Below is a small trained network, with its code and all its weights. Each question gives an input and a class and asks what happens when units are switched off, that is, made to give their printed mean instead of their output.

import numpy as np


def w(rows, s, z=0):
    codes = np.array(rows[::2]) - 128.0
    scale = np.full(codes.shape[1], s)
    scale[-1] = z or s
    return codes * scale


def norm(h):
    return h / np.sqrt((h * h).mean(-1, keepdims=True) + 1e-5)


def f(y):
    return np.maximum(y, 0)


def log_softmax(a):
    a = a - a.max(-1, keepdims=True)
    return a - np.log(np.exp(a).sum(-1, keepdims=True))


def net(x, mask):
    res = np.array(x, float).reshape(1, 5) / 4 @ E
    u = 0
    for l in range(3):
        y = f(norm(res) @ A[l][:, :-1].T + A[l][:, -1])
        res = res + np.where(mask[u : u + 3], y, B[l][:, -1]) @ B[l][:, :-1]
        u += 3
    return log_softmax(norm(res)[-1] @ U[:, :-1].T + U[:, -1])


A, B = {}, {}
E = w([
[128,129,129],'x0',
[56,97,172],'x1',
[128,133,131],'x2',
[138,244,45],'x3',
[108,1,72],'x4',
],0.0083)
A[0] = w([
[14,180,164,58],'0.n0',
[161,181,211,254],'0.n1',
[67,141,247,72],'0.n2',
],0.015,0.0049)
B[0] = w([
[179,7,209,180],'0.n0',
[5,163,69,254],'0.n1',
[112,134,255,211],'0.n2',
],0.015,0.0092)
A[1] = w([
[111,165,109,103],'1.n0',
[250,48,171,72],'1.n1',
[236,101,104,5],'1.n2',
],0.021,0.0014)
B[1] = w([
[99,131,24,242],'1.n0',
[62,253,9,253],'1.n1',
[184,159,188,179],'1.n2',
],0.018,0.0048)
A[2] = w([
[74,39,89,53],'2.n0',
[211,138,58,245],'2.n1',
[166,4,90,106],'2.n2',
],0.024,0.0013)
B[2] = w([
[53,96,76,254],'2.n0',
[225,88,209,241],'2.n1',
[198,251,134,170],'2.n2',
],0.021,0.0067)
U = w([
[54,117,111,99],'0',
[175,202,44,59],'1',
[172,93,251,255],'2',
],0.02,0.002)

Each question gives the input, the list of numbers given to net, and the class t.
The units are the neurons (one row each of A and B). Each row of codes is followed by its name. A weight is (code - 128) times the scale printed after its matrix; where a second scale follows, it is the last column's (A, B and U).
mask holds one flag per neuron, layer by layer. A switched-off neuron (its flag False) gives its mean, the last column of its row in B, instead of its output. The means were averaged over made-up inputs and are rounded, as every weight is.
A unit's drop is (log p(t) with every unit on - log p(t) with that unit switched off) / (log p(t) with every unit on - log p(t) with every unit switched off).
The circuit of an input: a set's keep is (log p(t) with only the set's units on - log p(t) with every unit switched off) / (log p(t) with every unit on - log p(t) with every unit switched off). Starting from all 9 units, units are removed one at a time, each time the one whose removal leaves the highest keep (on an exact tie, the one counted first), for as long as the keep stays at least 0.8.
units of the circuit, in order: the units of the circuit, biggest drop first
k most important neurons: the k neurons with the biggest drops, biggest first
k most important neurons of layer l: the k neurons of layer l with the biggest drops, biggest first
drop when u is switched off: that unit's drop, to one decimal
input [2,1,0,1,7], class 1: 2 most important neurons	2.n2, 0.n1
input [-3,-8,-1,-1,-2], class 0: units of the circuit, in order	0.n1, 1.n1
input [-3,-1,-3,4,7], class 2: 2 most important neurons	0.n2, 0.n1
input [-4,-1,-8,5,5], class 2: 3 most important neurons	0.n1, 0.n2, 2.n1
input [7,5,-7,5,1], class 1: 3 most important neurons	0.n1, 1.n1, 0.n0
input [-1,8,4,5,1], class 1: units of the circuit, in order	0.n0, 1.n1, 0.n1
input [-6,3,-5,5,5], class 1: units of the circuit, in order	0.n1, 1.n1
input [8,3,1,-7,-1], class 2: 2 most important neurons	0.n2, 1.n0
input [1,-6,-4,2,3], class 2: 4 most important neurons	0.n1, 0.n2, 0.n0, 2.n1
input [-6,-5,4,-6,7], class 1: 2 most important neurons	1.n1, 0.n1
input [3,-8,-5,-1,-6], class 0: units of the circuit, in order	0.n1
input [8,8,5,7,6], class 1: 2 most important neurons	0.n1, 0.n2
input [7,-2,1,2,7], class 2: 4 most important neurons	0.n2, 0.n1, 0.n0, 2.n1
input [2,8,-8,8,3], class 1: 2 most important neurons	0.n1, 0.n0
input [8,-8,-3,8,3], class 2: 2 most important neurons	0.n1, 2.n1
input [1,3,-7,1,4], class 1: most important neuron of layer 0	0.n2
input [3,-1,-7,7,6], class 2: 2 most important neurons	0.n1, 2.n1
input [0,-2,-6,-1,1], class 1: 2 most important neurons	1.n1, 0.n1
input [-6,5,2,8,8], class 1: 2 most important neurons of layer 2	2.n2, 2.n1
input [4,-3,1,6,2], class 2: most important neuron of layer 2	2.n1
input [-3,-1,-4,2,4], class 2: drop when 0.n0 is switched off	1.0
input [-5,-3,-8,8,7], class 2: drop when 2.n1 is switched off	0.5
input [-7,7,-1,6,3], class 1: drop when 0.n0 is switched off	0.1
